Below are the code and all the weights of a small trained network. Each question names an input and a target symbol and asks about switching units off, where a switched-off unit gives its printed mean instead of its output.

import numpy as np


def w(rows, s, z=0):
    codes = np.array(rows[::2]) - 128.0
    scale = np.full(codes.shape[1], s)
    scale[-1] = z or s
    return codes * scale


def f(y):
    return np.maximum(y, 0)


def softmax(a):
    e = np.exp(a - a.max(-1, keepdims=True))
    return e / e.sum(-1, keepdims=True)


def log_softmax(a):
    a = a - a.max(-1, keepdims=True)
    return a - np.log(np.exp(a).sum(-1, keepdims=True))


def net(x, mask):
    ids = ['ΓΔΞΩβεζμπτ'.index(c) for c in x.split()]
    T = len(ids)
    res = E[ids] + P[:T]
    u = 0
    for l in range(2):
        q, k, v = (res @ M[l].T for M in (Q, K, V))
        z = softmax(np.where(np.tri(T) > 0, q @ k.T / 3**0.5, -1e9)) @ v
        res = res + np.where(mask[u], z, O[l][:, -1]) @ O[l][:, :-1]
        u += 1
        y = f(res @ A[l][:, :-1].T + A[l][:, -1])
        res = res + np.where(mask[u : u + 8], y, B[l][:, -1]) @ B[l][:, :-1]
        u += 8
    return log_softmax(res[-1] @ U[:, :-1].T + U[:, -1])


Q, K, V, O, A, B = {}, {}, {}, {}, {}, {}
E = w([
[133,171,1,79,154,106,70,65,190],'Γ',
[36,192,209,149,180,112,133,220,154],'Δ',
[149,60,95,143,204,159,192,154,119],'Ξ',
[148,198,214,94,83,93,177,125,170],'Ω',
[122,228,74,105,87,115,46,135,94],'β',
[62,157,42,152,202,89,116,164,225],'ε',
[170,59,108,222,138,95,71,127,223],'ζ',
[156,137,160,50,214,205,100,123,40],'μ',
[68,147,71,155,197,145,95,159,47],'π',
[228,133,98,185,60,105,101,90,70],'τ',
],0.0065)
P = w([
[144,169,185,164,122,125,111,176,165],'0',
[26,119,152,211,131,212,84,11,83],'1',
[108,56,208,48,114,23,162,67,85],'2',
[161,178,128,158,192,111,101,186,187],'3',
[47,141,59,167,121,194,154,7,125],'4',
[102,49,196,32,115,32,162,85,75],'5',
[207,193,104,161,200,105,75,201,150],'6',
[63,148,65,139,116,201,163,32,161],'7',
[102,43,181,23,118,38,158,90,73],'8',
[227,193,87,196,193,88,85,255,124],'9',
[79,143,65,118,104,211,158,51,188],'10',
[102,41,177,23,118,45,164,94,66],'11',
[235,248,82,146,236,77,63,240,112],'12',
[83,141,68,118,86,235,170,75,202],'13',
],0.0051)
Q[0] = w([
[234,254,129,202,166,62,119,202,173],'0.h0',
[205,253,123,135,215,115,101,184,127],'0.h0',
[119,129,69,201,95,173,90,120,105],'0.h0',
],0.009)
K[0] = w([
[254,147,109,132,190,167,83,231,96],'0.h0',
[254,146,80,166,161,135,83,247,146],'0.h0',
[76,118,85,176,186,215,135,36,158],'0.h0',
],0.0081)
V[0] = w([
[96,170,202,58,97,54,165,116,107],'0.h0',
[171,70,146,132,140,125,242,141,181],'0.h0',
[142,140,142,72,177,254,157,127,66],'0.h0',
],0.0073)
O[0] = w([
[114,68,171,68,123,31,227,119,144,254],'0.h0',
[215,181,160,163,191,147,250,85,191,61],'0.h0',
[90,186,144,255,42,37,88,53,167,78],'0.h0',
],0.0055,0.00081)
A[0] = w([
[120,133,136,190,229,3,147,247,189,255],'0.n0',
[220,161,179,45,110,60,164,188,141,197],'0.n1',
[129,177,149,192,92,143,92,120,197,158],'0.n2',
[111,99,132,131,66,127,193,14,158,190],'0.n3',
[109,218,94,174,196,205,82,191,105,232],'0.n4',
[221,19,202,143,143,101,134,120,94,186],'0.n5',
[191,168,100,80,135,83,83,87,70,243],'0.n6',
[58,82,132,24,171,146,169,105,80,215],'0.n7',
],0.0071,0.0022)
B[0] = w([
[80,184,92,148,250,107,127,205,144,254],'0.n0',
[157,135,193,60,59,123,167,186,176,236],'0.n1',
[44,230,81,179,63,151,163,70,72,170],'0.n2',
[104,69,66,87,140,242,138,124,200,203],'0.n3',
[164,139,114,121,157,180,156,176,240,243],'0.n4',
[191,2,186,180,193,145,163,67,70,186],'0.n5',
[220,119,119,120,70,68,100,89,129,204],'0.n6',
[40,144,103,83,135,167,168,38,52,219],'0.n7',
],0.006,0.0049)
Q[1] = w([
[23,106,108,171,151,117,139,121,126],'1.h0',
[254,184,117,142,238,113,42,203,173],'1.h0',
[88,49,184,109,63,129,144,38,41],'1.h0',
],0.0067)
K[1] = w([
[93,116,167,74,3,162,116,21,143],'1.h0',
[201,164,133,152,117,68,126,193,128],'1.h0',
[82,93,132,81,159,147,124,94,102],'1.h0',
],0.006)
V[1] = w([
[28,143,2,96,159,180,52,157,168],'1.h0',
[111,195,219,89,68,72,128,163,160],'1.h0',
[238,31,155,128,3,129,77,39,51],'1.h0',
],0.0051)
O[1] = w([
[14,46,46,121,1,136,189,163,103,155],'1.h0',
[100,47,133,181,239,7,2,121,165,133],'1.h0',
[181,167,153,86,149,203,30,136,105,3],'1.h0',
],0.0045,0.0059)
A[1] = w([
[150,49,108,140,187,32,65,164,138,161],'1.n0',
[85,161,100,80,89,184,150,73,96,157],'1.n1',
[96,159,90,178,138,126,139,82,85,253],'1.n2',
[52,152,70,147,140,61,181,204,171,148],'1.n3',
[142,255,165,190,155,87,119,138,153,118],'1.n4',
[83,30,231,120,174,148,162,131,32,151],'1.n5',
[98,186,207,62,71,70,113,164,39,181],'1.n6',
[142,124,119,125,159,215,144,225,196,86],'1.n7',
],0.0067,0.0021)
B[1] = w([
[149,35,157,105,178,53,47,187,88,172],'1.n0',
[128,124,72,131,182,119,99,106,159,194],'1.n1',
[64,159,73,188,148,94,96,77,97,172],'1.n2',
[149,129,160,116,91,107,148,99,63,254],'1.n3',
[131,162,39,186,173,142,84,76,175,177],'1.n4',
[167,198,142,203,161,176,146,126,155,193],'1.n5',
[53,108,182,133,71,196,2,220,125,161],'1.n6',
[182,126,178,76,60,195,98,104,151,193],'1.n7',
],0.0081)
U = w([
[104,52,158,68,67,148,31,203,93,156],'Γ',
[94,76,130,72,171,22,177,136,13,101],'Δ',
[158,233,80,204,162,141,223,81,159,150],'Ξ',
[207,212,174,87,142,199,36,121,77,3],'Ω',
[38,182,77,254,162,135,61,90,134,149],'β',
[166,21,137,148,217,68,63,160,182,103],'ε',
[72,168,166,177,113,145,139,238,68,119],'ζ',
[188,47,190,130,6,75,199,73,24,144],'μ',
[157,112,186,12,67,209,190,158,242,143],'π',
[129,92,87,11,114,124,125,97,168,176],'τ',
],0.0073,0.0027)

Each question gives the input, a string of symbols that net reads in full, and the target symbol t.
The units are the heads (3 rows each of Q, K, V and O) and the neurons (one row each of A and B). Each row of codes is followed by its name. A weight is (code - 128) times the scale printed after its matrix; where a second scale follows, it is the last column's (O, A, B and U).
mask holds one flag per unit, layer by layer, with each layer's heads first. A switched-off unit (its flag False) gives its mean, the last column of its rows in O or B, instead of its output. The means were averaged over made-up inputs and are rounded, as every weight is.
A unit's drop is (log p(t) with every unit on - log p(t) with that unit switched off) / (log p(t) with every unit on - log p(t) with every unit switched off).
The circuit of an input: a set's keep is (log p(t) with only the set's units on - log p(t) with every unit switched off) / (log p(t) with every unit on - log p(t) with every unit switched off). Starting from the 12 units with the biggest drops (on a tie, the unit counted first), units are removed one at a time, each time the one whose removal leaves the highest keep (on an exact tie, the one counted first), for as long as the keep stays at least 0.8.
units of the circuit, in order: the units of the circuit, biggest drop first
most important unit: the unit with the biggest drop
k most important neurons: the k neurons with the biggest drops, biggest first
k most important neurons of layer l: the k neurons of layer l with the biggest drops, biggest first
input Ξ ε Ω Ω Ξ Ω Δ μ Ξ μ Ω Ξ, target Ξ: units of the circuit, in order => [1.n5 0.n7 0.n5 0.h0]
input ζ β τ ζ, target π: 2 most important neurons => [1.n7 0.n4]
input μ Δ Ω Ξ Ξ ε ε Ω Ξ Δ ε β, target Γ: units of the circuit, in order => [1.n6 0.n4 0.n5]
input Ω μ Γ Γ Γ Ω Ξ β ε Ξ Ξ μ Δ, target Ξ: 4 most important neurons => [1.n4 0.n4 0.n2 1.n3]
input Ω Ξ Ω μ β Ξ ε Ω Ξ ζ β Ξ ζ, target π: units of the circuit, in order => [0.h0 0.n4 1.n7]
input Ω Ξ ε μ Ξ Ω, target π: units of the circuit, in order => [0.n1 0.h0 0.n3]
input Ξ Ω ε ζ Ξ ε ζ Ω μ ζ Ω Ω μ, target π: units of the circuit, in order => [0.n4 1.h0 0.h0 1.n7]
input μ ζ Ω Ω π ε Ω Δ ζ Ω β μ ε, target ε: most important unit => 1.n0
input μ Ξ τ Ω, target β: units of the circuit, in order => [1.n4 0.h0 0.n2 0.n0]
input Ξ Δ Ξ τ ε Ξ Γ ζ Ξ ζ μ Δ π, target π: units of the circuit, in order => [0.n4 0.h0 1.n7]
input μ ε Ω π Ω Ξ μ Ω Δ Ω ζ Ξ π, target ε: 3 most important neurons of layer 0 => [0.n7 0.n4 0.n1]
input Ω ε ε Δ, target ε: 4 most important neurons => [1.n0 0.n1 1.n4 0.n0]
input τ Ω Γ Ω Ω Ξ τ τ π Ω ε Ω Ξ, target ε: units of the circuit, in order => [1.n0 0.n7 0.n0]
input Ξ ε β Ω ζ Ξ Ω Ω ζ Γ, target ε: units of the circuit, in order => [1.n0 0.n1 1.h0 0.n7]
input ε Δ Γ Δ β Ξ Γ Ξ Ω Δ Ω Ξ Γ, target Δ: units of the circuit, in order => [1.h0 0.n0 1.n3 1.n0]
input Ξ Ω ε Ω μ Ω Ω, target ε: 2 most important neurons => [0.n7 1.n0]
input Ω Ω Δ Ω Γ μ, target Ω: 2 most important neurons => [0.n7 1.n5]
input ζ ε Ξ π μ Ξ Ξ μ Ξ Δ τ Ω μ, target Δ: units of the circuit, in order => [1.h0 0.n0 1.n5 0.n6]
input π Ξ τ π Ω β Ω μ Δ ε β β Ξ, target μ: most important unit => 1.h0
input μ Ω ζ ζ ζ Ω Ξ Ω Ξ Ω Ω ζ β, target ε: 3 most important neurons => [1.n0 0.n7 0.n3]
input π Ξ β ζ τ ζ Ξ, target π: units of the circuit, in order => [1.n7 0.h0 0.n4]
input Ξ Ω τ Ω μ Ω π, target ε: units of the circuit, in order => [1.n0 1.h0 0.n7]
input Ω Ξ Ω Ξ Ω Δ ζ ζ Ξ, target Ξ: most important neuron => [1.n5]
input Γ Ω ε τ Ω Ω τ μ Ω ε, target Ω: 2 most important neurons => [1.n7 0.n6]
input Ξ β Ω ζ μ π Ω ζ Ω μ, target ε: 4 most important neurons => [0.n7 0.n3 0.n1 1.n0]
